Table B holds the same points as the rows below and some others, measured another way and shuffled. Each row below is followed by which row of B it is.
B:
1: [ 460   58  602 -315  -61  373 -189 -285  459 -135 -387  -84  -23 -115
  202    5 -318  280  189  306  402  358  318  686   65 -244]
2: [ 239  167   63 -543 -353   99 -144 -544   25   76  -31 -223  335 -215
  148    9   -5  173 -145  305   15  289   76   12 -229 -143]
3: [-247  238 -167 -149  224  201  424  -89 -352  -24   10 -151  -53  153
   37  -28  142 -301 -140 -177 -114 -278  -96  -88  361   41]
4: [ 370   62  148 -313  -96  230   35 -256  303 -261  -71  241   60 -135
  -68  193    5  133  115  319  229  176   82  311  -96  -54]
5: [ 471  -35  209  268  161  353   97   96  -20 -146  144  397  -73   90
  -27  335 -403 -264   38  109   99 -238  360  624  211   13]
6: [-381  234 -262 -384   88  180  484 -216 -235 -108  -93 -190  -21   66
  -95  -48  368  -74  -52 -169  -61  -33 -320 -304  185    5]
7: [-284  399 -325 -328  224 -163  301 -170 -591  530  114 -425   54   21
  372 -360  309 -388 -304 -155 -430 -130 -161 -620  405   19]
8: [ 291  -51 -101  213   72  130  180  113 -211 -108  218  298   20   87
 -108  227 -201 -209   -9   21 -119 -175  104  181  108  144]
9: [ 194  187  -16 -479   81  -85  133 -152  261 -145 -166   57  -30 -134
   79 -196  311   99  142  257   65  231 -157 -131   80   67]
10: [-291  -43 -276  165   38  241  454   90 -500 -218   34 -130    7  254
 -247   99  -77  -73  -30 -381 -179 -160 -201 -103  174  177]
11: [  92    2 -265   88  -14   47  225   16 -390   35  241  101  103   71
  -92  133  -55 -157  -79  -82 -256  -77  -49 -135   48  130]
12: [ 297  211  178 -340  328   75  182  -29  371 -164 -185  258 -224  -78
  124  -99  221  -79  206  274  210   67   18  190  302  -11]
13: [ 441 -199   74  395  268  -81   72  499    8 -228  -53  214 -163  169
   -7 -130 -344   12  291  -25  -95   22   59  219  276  319]
14: [ 309   16 -158   58  184   81  294  141    8 -200  197  530 -105   20
 -171  222   78 -193  117  126  -28 -108  -33   96  118  139]
15: [ 351 -121 -130  -47 -108 -340  -91  140  -30 -109  -62 -109  156  -33
   46 -311  -94  279  157  115 -245  332 -148 -263  -65  322]
16: [ 209  176  -28 -219  243   57  253  -19  111 -121   -7  270 -130  -27
   27    8  199 -172   96  166   56  -53  -23   57  236   61]
17: [ 412  -40  164  -46 -110   21 -155  -70   17  -57  -76 -116  148  -26
  136  -87 -315  133   35  158  -40  164  164  216    9   94]
18: [   9  263  145 -390  193  -86   42 -128  -25  171 -308 -477  -34  -16
  407 -479   65   -7    1   38  -78  148  -31 -138  374   11]
19: [ 354   54  256  103  165  393  116  -23   -8   10   75  274 -102   48
   59  282 -290 -220   40   90  129 -103  320  545  230 -142]
20: [-130  -36   88  302  204  175  181  213 -469    3 -189 -488  -54  328
  152 -234 -445  -96  -23 -389 -196 -149   64  149  455  152]
21: [ 106  -24   74 -244 -219 -130 -148 -136  -74  -85 -317 -601  244    9
  186 -428 -211  372   30   14 -135  343  -79 -116  -14  165]
22: [ 238 -177 -162  196   97 -262  103  381 -102 -260  -83  -22  -18  137
  -53 -293 -142  150  223  -72 -239  125 -180 -170  136  428]
23: [ 175  271  187 -490   37 -110 -106 -262   37  304 -240 -439   68 -138
  454 -422   52   77  -30  179  -58  313   45 -124  211  -95]
24: [-102   73 -149   27   20  374  359 -110 -359 -199  124   50   58  163
 -181  275  -83 -219 -131 -143  -50 -304    7  159  129   41]
25: [ 549 -247   30   27 -206 -162 -145  137  204 -300  -95  137  127  -53
 -103  -86 -236  425  289  210  -39  434  -48   71 -214  254]
26: [-195  127   36 -137  378   19  361  189   -6 -223 -403 -289 -265  183
   84 -415  134   36  219 -206    2   48 -244  -97  484  173]
27: [  -6 -132 -114   25  -69  -44  147  122 -184 -213 -177 -276   63  130
  -90 -216 -132  278  146 -175 -162  238 -224 -155   41  242]
28: [-176  158    8 -215  256  318  451  -43   48 -345 -225   35 -201  122
 -122   26  194  -80  126  -93  174 -100 -151  137  320   20]
29: [  21 -132  207  218  210  156  177  314  -55 -305 -365 -264 -180  269
    3 -241 -350  164  251 -261   23   78  -31  266  360  196]
30: [  27  -45 -223 -260  -39  -44  277   28  161 -524 -185  102  -11   16
 -279  -86  264  295  255   45   30  223 -370 -189  -72  262]
31: [ 268   64 -105 -297   57  -75  179  -25  171  -97   -2  279  -53 -123
  -45  -38  275   92  187  212    4  266 -171 -154    4   69]
32: [ 425  -78  -21  240  120   25   83  204 -106  -57  159  307  -26   63
  -23  109 -233 -129   93   69 -110  -52  131  190  142  156]
33: [ 219  -33  -51  -22  169 -353   35  288  -44   21 -174 -177  -75   40
  195 -488  -11  147  216   -9 -235  278 -166 -296  237  295]
34: [  49  316    5 -604   88  122  216 -355  199  -49 -125   26  -24 -143
   95  -51  379  -24   13  240  141  123  -94  -54  117 -111]
35: [ 318   53 -153  102  329 -223  179  304 -109   65  126  243 -138   46
  116 -173   46 -226  119   61 -232  -56  -46 -167  319  250]
36: [  61   40 -225  101  363 -122  355  319 -164 -168   23  155 -176  160
  -21 -167  115 -205  127  -95 -196 -168 -181 -179  361  315]
37: [ 124  217  259 -206  198   -5  -68  -82 -114  253 -250 -506   -3   45
  483 -416 -197  -83  -66   19  -92   39  170   81  428  -14]
38: [ 351   -8 -146 -154 -277   -5  -48 -218 -125   -8  185   92  281 -116
  -32  139  -86   69  -83  215 -146  153   40  -36 -224   60]
39: [  26  235 -119 -252  260  -15  293  -38  -83  133   12   67 -119  -21
  119 -127  279 -191   24   38  -86   23 -114 -207  294    6]
40: [ 294  210  239 -139  223 -151 -157  -20 -124  351 -155 -428   15   10
  562 -458 -238 -167  -85  101 -182   17  237   48  440   48]
41: [ 287  -10 -124    5  152  191  344   90  123 -373  138  601 -122   22
 -287  320  119 -115  180  136  108  -88  -54  184   45  124]
42: [ -48   21 -324 -247  -30   -1  367  -33    4 -415  -35  156   20   18
 -293   25  309  123  133   18  -29   88 -354 -254  -61  225]
43: [-164  218  -83 -516 -306  377  183 -607 -195  -28   -8 -253  274  -85
  -52  196  121   61 -206   50   39  103  -63  -16 -149 -203]
44: [ 284  -38  109  170  260  132  174  242   56 -283  -88  198 -163  148
  -24    2 -210  -87  183    8   48 -105   90  323  296  176]
45: [-162  -19 -168  133  307   56  441  308 -167 -396 -161  -27 -189  272
 -156 -157   28  -71  182 -263  -89 -182 -240  -51  372  329]
46: [ -17  117  163 -230 -163  359   45 -359 -198   26 -135 -379  170   29
  113   44 -232   49 -141  -27   27   67  125  238   68 -152]
47: [ 504    4   88  -85  -72 -103 -171  -52  -24  193   64   21  129 -118
  211  -89 -206   46   20  237 -130  247  164   57    0   31]
48: [-369  268 -210  -99  209  191  406 -127 -578  120   40 -363   18  209
  114  -89   62 -373 -259 -283 -246 -358  -81 -171  413   42]
49: [ 170  -43 -131  204  202  262  392  186 -108 -247  186  487 -148  119
 -263  327  -34 -209  131  -47    5 -177   -8  216  161  111]
50: [  82   99 -133  -16   70   19  145  -17 -305   29   80 -100   82   82
   80  -60  -76 -168 -102  -28 -201 -123   15  -66  186  133]
51: [ 236 -218 -260   -9  -73  -61  265  206  182 -570  -32  409  -29   19
 -436   79  141  328  354   70    8  275 -344 -116 -180  331]
52: [-107  226 -148   28  310   18  287   58 -499  314  100 -213  -65  147
  242 -175  -13 -385 -154 -208 -307 -222    1 -196  465   59]
53: [ -49  240  232   12  265  210   77  -68 -431  353 -115 -530  -26  177
  460 -240 -333 -345 -218 -189 -152 -241  281  210  576  -82]
54: [ 199  240  278 -423 -103  148 -156 -430  -30  236 -159 -412  186 -108
  387 -159 -158   21 -153  193   33  168  226  178  115 -188]
55: [  12   57  188  -55  115  215  129  -25 -102  -73 -237 -295  -52  127
  121 -133 -209   30   63 -108   21   53   44  200  288   10]
56: [ 515   42  -57 -282  103 -306   15   80  317  -33   -7  340  -57 -197
   85 -195  244  124  265  360  -32  359 -114 -202   12  154]
57: [ 206  106 -238  101  396 -105  354  286 -135  -27  206  413 -193   78
   -5   -5  173 -357   83   16 -184 -208  -90 -147  353  222]
58: [-360  166 -239 -353   67 -124  312  -74 -256 -103 -265 -535   39  100
   76 -448  258  117   -2 -207 -207  113 -394 -492  222  212]
59: [ 233 -267  -89  202 -189  -50   -3  173 -154 -348  -73 -132  177  129
 -166  -89 -347  294  140  -75 -176  162  -85   18 -106  339]
60: [-172  -65   84   21  -97  107   44   -6 -345 -140 -352 -751  140  227
  104 -343 -395  252   -7 -307 -156  116  -62   25  190  169]
61: [ 342   29  159  -95  -13  430  143 -175  187 -329   22  377  -11  -19
 -164  395 -124  -34   75  218  257  -40  185  539   -2  -80]
62: [ -28   32  -91 -289 -273  223  144 -332 -137 -125  -47 -168  200  -39
 -128  112    9  208  -35    3    3  223 -113  -41 -163  -47]
63: [ 269 -150    8  -72 -154  216  159  -22  214 -447  -80  300   11  -25
 -324  223  -45  303  268  112  168  298 -105  220 -190   65]
64: [ -70  125   71 -439   34 -141   53 -113   63  -82 -448 -547   19   -3
  229 -544  123  303  128  -10  -44  361 -233 -246  190  112]
65: [ 259  -90 -206  -87 -350   93   45 -204 -170 -104  203  142  276  -81
 -212  258  -84  156  -26  111 -123  198  -50  -49 -315   54]
66: [-113  243  -67 -651 -168   54  138 -447   28  -53 -217 -341  161 -127
   69 -175  301  207  -34  115   22  291 -218 -248  -45  -65]
67: [ 358 -185  -29   15 -341  208  -26 -128  -16 -335   78  147  240  -18
 -257  283 -280  231   54  135   15  155   53  258 -297   96]
68: [-337  112 -121   24  288  136  435  123 -370 -101 -170 -322 -138  270
   13 -213   14 -141    6 -370 -144 -163 -188 -128  455  147]
69: [ 165  -21 -244  175  369 -299  294  451 -150  -82   31  168 -204  136
   13 -279   97 -119  209 -102 -279  -17 -217 -311  352  377]
70: [  78  104 -313   79  232  -23  358  139 -341   76  272  255  -58   80
  -36   73  129 -339  -32  -67 -254 -195  -93 -209  239  155]
71: [ 461 -186  -18   51 -158 -201 -133  139   21 -128  -27   14  146  -38
   -2 -147 -236  290  180  142 -148  345  -28  -30 -123  242]
72: [-312   86 -195 -469 -204  295  396 -344   -8 -456 -214 -159   95   12
 -316   89  297  284   61  -87  126  194 -371 -135 -135   11]

[ 286 -144 -229  409  150 -241  284  141   45  -72  131   33  329 -208
   38   49  290    6  115  364  172  -51    5  131  -92 -337  -94 -325
   91] : 60
[ -20  150    0  175  263  192  331  -26  138 -243   15 -106  333  -65
   59  -11   26  123  195  295   62 -332 -105  152  -14  -76 -125 -183
   75] : 11
[  24  274  -75   71 -191 -237  -57  100 -126    0    9    2  175 -100
  368  -92  122  -34  -35 -168  122 -144  151   -1 -440 -449 -161  -33
  -78] : 15
[-149  223  135  -66  -61  161  319  -22   62 -107  102  100   78 -115
   55  159    5   91  -31 -140  -29  -18   32  102  -11  197  100   16
  137] : 14
[ 186 -154  -59  457  341 -235  483  218   -3  174 -208  313  389   19
 -137 -176   36 -180  234  146  175  -50 -234  -10  225  -64  168 -256
  130] : 67
[ 105 -165  -20   86   75  -71  196  -15  115   54   64   48   92 -191
 -140  -35  -26   46  -66  168   13   92  -12  110   81  119 -101 -124
   11] : 55
[ -33  -29  191 -122   14   61 -299 -192  281  -21  -75 -280  -39 -259
 -247 -151 -190  334 -142  208 -196  -67 -112    9   42  395 -433   49
  -14] : 35
[  21  -11   58  224  380  -45  135   18   97  115 -350   -1  339   68
  -94 -441 -242  -47  209  192   75 -327 -259  -29  115  -47 -199 -121
  -83] : 38
[-410  117  -78  104  -26  115  764   79    7 -197  402  628   56 -163
 -125  193  -24 -261  -19  -21  229  -35  240  300 -145  120  635   72
  120] : 19
[ 263  -33 -218  382   64 -269  392  202  -71  -10  128  156  343 -135
  173  101  332  -90  115  139  208   12   44  113 -125 -399   35 -307
  122] : 59
[ -98  136   22  172  155   96  162  -26  173 -232   37  -16  232 -162
  -88  -60    8  129  122  281   43 -306  -74  106  -83   50  -54  -69
  107] : 50
[-156  372   70  -25    6  357  331  -96  127 -388  226 -109  192 -132
  193  250  112  231   73   90  -17 -256   54  208 -151   28  -37  -74
  155] : 3
[-136  430  -41  394  155  -73  498  243 -123 -154  -98  359  474   95
  257  -65  154 -203  336  -92  253 -432  -72   19 -231 -387  330  -95
  177] : 65
[ 309 -165  141  167  116 -264  206  130  -27  398 -327  131  206   20
  -71 -139  -29  -19   12 -183  -43  265 -258 -136  370  186  -62 -182
  111] : 63
[-116  248  295 -311 -269 -153 -462  -95  -24  280 -302 -110 -113  -49
  124 -331 -301  102 -236 -471 -168    9   -9 -197 -166  162 -355  242
 -179] : 56
[-172 -253  -46  160  315  133  145 -159  385 -238  164   11   90 -329
 -532 -167 -214  131   16  703   31 -246  -58  241   44  320 -114  -49
  -16] : 53
[  70  112   56 -103 -232 -183 -375  -59   47   44  -17 -229   -3 -231
  143 -110   10  186 -193  -66  -76   -4   88  -38 -296  -93 -416   30
  -96] : 33
[  94 -121  144  110  198  131  352  -46  231  -19   -8   23  153 -163
 -280  126  -11  200   29  189  -97   97 -212   83  372  474  -13 -159
  235] : 49
[  82  129  140 -156 -182   51 -258 -147  175 -105   97 -353  -13 -294
   62  122   78  388 -177   58 -172   23   31   36 -120  173 -438  -24
   50] : 69
[ 313 -125  218 -201 -175  -68 -341 -160  197  169  -73 -425  -91 -287
  -70   63    1  433 -280  -32 -287  322  -98  -64  168  381 -591  -79
   39] : 26
[-178 -239  -97  170  176   95  743   12  140  -81  337  485   70 -226
 -376  128  -89 -170  -27  263  158  110  100  321  150  313  433  -87
  109] : 5
[ 128  108  110  291  293 -112  180  114   31  113 -381   29  395   88
   20 -260  -30    3  247   21   45 -233 -316 -111  152  -41 -103 -165
  103] : 62
[-431  506   72 -134 -287  -94 -168    9 -106  -69    3  175    0  -77
  264 -255 -160 -126  -98 -347  103 -340  229   -9 -602 -239   26  300
 -168] : 23
[-230  -60  -32   27 -192 -351  406  174 -194  352   74  728  -76  -71
  -91 -145 -208 -458 -201 -434  207  266  217   39 -118   55  496  152
  -92] : 1
[ 176 -389   79   40   92  -85  126  -72  240  167   36   23  -26 -287
 -424   14  -97  158 -164  235 -107  317 -115   70  339  497 -146 -124
   82] : 44
[ 185  417  152  -59 -314 -130   59  113 -193  112  -87  -73  166    0
  546  192  261  124  -57 -562  -64  130   33 -108 -150 -201 -136  -77
  136] : 30
[-341  167  -18   50   65  -52  185   23   -9   -2  -38  291  124  -35
  -12 -347 -271 -227   27  -26  182 -310   97   79 -283 -127  113  125
 -167] : 54
[ 292 -526    5  109   88 -236  -23  -73  256  198   50  -38  -37 -360
 -469  -38  -44  177 -206  365  -88  354  -99   58  305  415 -275 -172
   37] : 13
[ -67  165  405 -278    5   66 -296 -148  106  277 -473 -228   -2   39
  -38 -373 -415  196 -102 -310 -247  -57 -250 -200  187  422 -418  138
 -100] : 34
[-397  334  -56  164  -90 -146  165  115  -69 -122   80  430  132 -102
   55 -195  -69 -255   48 -104  236 -347  158   60 -463 -220  331  172
  -26] : 47
